[-18 -33 -16   9  -4   2   5] -> -16

[ 19  -2 -11  -5 -10  27] -> -2

[[-22 -35  26  16  12]
 [ 12  28  22  -4   3]] -> 12

[[ -1   2   7   9  -8]
 [-25 -18  14 -15 -29]] -> -25

[[  7 -31  29 -31 -14]
 [ 27   2 -32 -34   4]
 [-16   4  11  27  12]] -> -16

[  6  34   3 -32 -34  25] -> 34
---
[-23  -6  25  32   0  -3] yields 32
[-15  19   7  20   3  -1  30] yields 3
[ -4  -3   2 -20 -34 -26 -23] yields -34
[-28 -13   0   1 -14   5] yields 1
[-35  25 -15 -19 -14] yields -15
[-27 -12 -17 -17] yields -12
---
[28 25 23 27] -> 27
[  2   5  27 -27  -8  18] -> -27
[-23  13 -22  -2 -24  34  13] -> -2
[-25  33 -32  31  -1] -> 31
[-37   8 -16   2] -> 2
[ 27   0  31 -25  23  28] -> -25
[  1  29  18 -27 -25  25] -> -27
[-8 -7 26 11 -1 22] -> 11
[ 22 -22  -3  18  26] -> 18
[  4  -4  29 -30] -> -30
---
[[-364   -8   54 -852  388  361  -12  391 -169  363 -298  944]
 [-313  614  635  -13  394   15  284  774 -250  411  145  -50]
 [ 155  229  207  440    3  -79  149   95   86   18  239 -348]
 [ 331 -446 -455  -17 -184  153 -149 -525  306 -204  -70  305]
 [  27  475  457  484  120 -125  252  378  -31  145  305 -471]
 [-217 -188 -136 -778  260  361  -82  137  -53  231 -306  935]
 [-295  159  203 -518  346  234   73  445 -159  336 -138  575]] >> 336

[[42 66 38 53 47 63 33 65]
 [43 13 82 49 40 57 76  8]
 [30  8 63 67 35 26 54 40]
 [66 53 47 41 79 45 59 44]
 [51 60 33 60 65  3 34 62]] >> 3

[[ 10   1  19   9   5  -4]
 [ 16  -1 -11  -4  26 -33]
 [ -2  -3  16  12   9 -14]
 [  9   4  17   6  20  11]
 [-13   6  -1  11   5  -2]
 [ 16  10  17  13  10  22]
 [ -1   0   5  13  16   4]
 [  8  10 -26  -2  42 -19]] >> -2

[[56 63 46 61 46 59 58 32 58]
 [69 67 36 62 35 50 59 34 54]
 [68 61 51 60 56 43 57 88 49]
 [67 53 37 66 45 47 59 60 51]
 [58 59 53 62 64 49 57 87 51]
 [63  3 42 68 58 45 59 85 49]
 [61 72 43 68 59 46 58 84 49]] >> 58

[[8330 8516 8666 8341 8347 8545 8787 8353 3981 3215 8375 3893 3427 8363
  9069 3314]
 [4031 3843 3788 4018 4012 3815 3653 4007 8468 9234 3984 8559 9026 3996
  3361 9140]
 [3301 3434 8045 3310 3300 3459 8027 3309 3438 3915 3321 3389 3556 3294
  8062 3652]
 [3995 4181 9015 4041 3971 4219 8895 3975 9127 6518 4008 8959 7660 3975
  8930 7204]
 [3852 4000 8901 3888 3827 4031 8772 3837 9092 7081 3859 8959 7984 3837
  8764 7621]
 [9111 8922 4089 9092 9117 8887 4118 9101 8837 9255 9083 8957 9256 9112
  4060 9309]
 [8382 8580 8674 8397 8395 8609 8756 8405 4034 3147 8429 3927 3385 8418
  9092 3253]
 [3668 3786 8690 3691 3647 3812 8556 3658 8972 7872 3671 8880 8364 3652
  8529 8162]
 [8666 8988 9574 8752 8638 9037 9632 8639 9252 6034 8708 9057 7373 8672
  9969 6827]
 [8876 9082 9280 8909 8878 9113 9263 8879 6152 3800 8915 5895 4445 8899
  9601 4105]
 [8427 8618 8700 8442 8441 8646 8771 8446 4114 3198 8472 4002 3442 8459
  9120 3307]
 [9188 9064 4406 9180 9195 9040 4396 9179 8973 8320 9171 9001 8750 9191
  4386 8624]] >> 9191
---
[[ 11 -29  -8  10  25 -19  14]
 [ -7 -17  -9  12  17  15  14]
 [ 17   4  10 -17  -8 -32 -20]] Out: -7

[[-18  -6  20 -18]
 [ -8  36  19  31]
 [ 35  -5 -27  15]] Out: -8

[[ -9   0  -3   3   1 -34]
 [ -2  -1   1   2  -3  18]
 [ -8  -8   4   0   6  13]] Out: -2

[[  8   9  -6   4 -11   4]
 [ 33   2  -6  -2 -12   4]
 [-12   0  -6   2  -7   4]] Out: 33

[[-21   4  19   1 -20   7  -6]
 [-27   0 -26 -12   5   1 -26]
 [-28  18  25  18 -13  -9  26]] Out: -27

[[  0   2  31  19  -3  -9 -10]
 [ 14 -10 -11   0   8   9   1]
 [ 24 -29  26   1  -5  25  10]] Out: 14

[[-25 -14   6  12   6   6  16]
 [ -1  -8 -17 -12  -6 -26   0]
 [  2 -22 -22  24 -11 -17  -2]] Out: -1
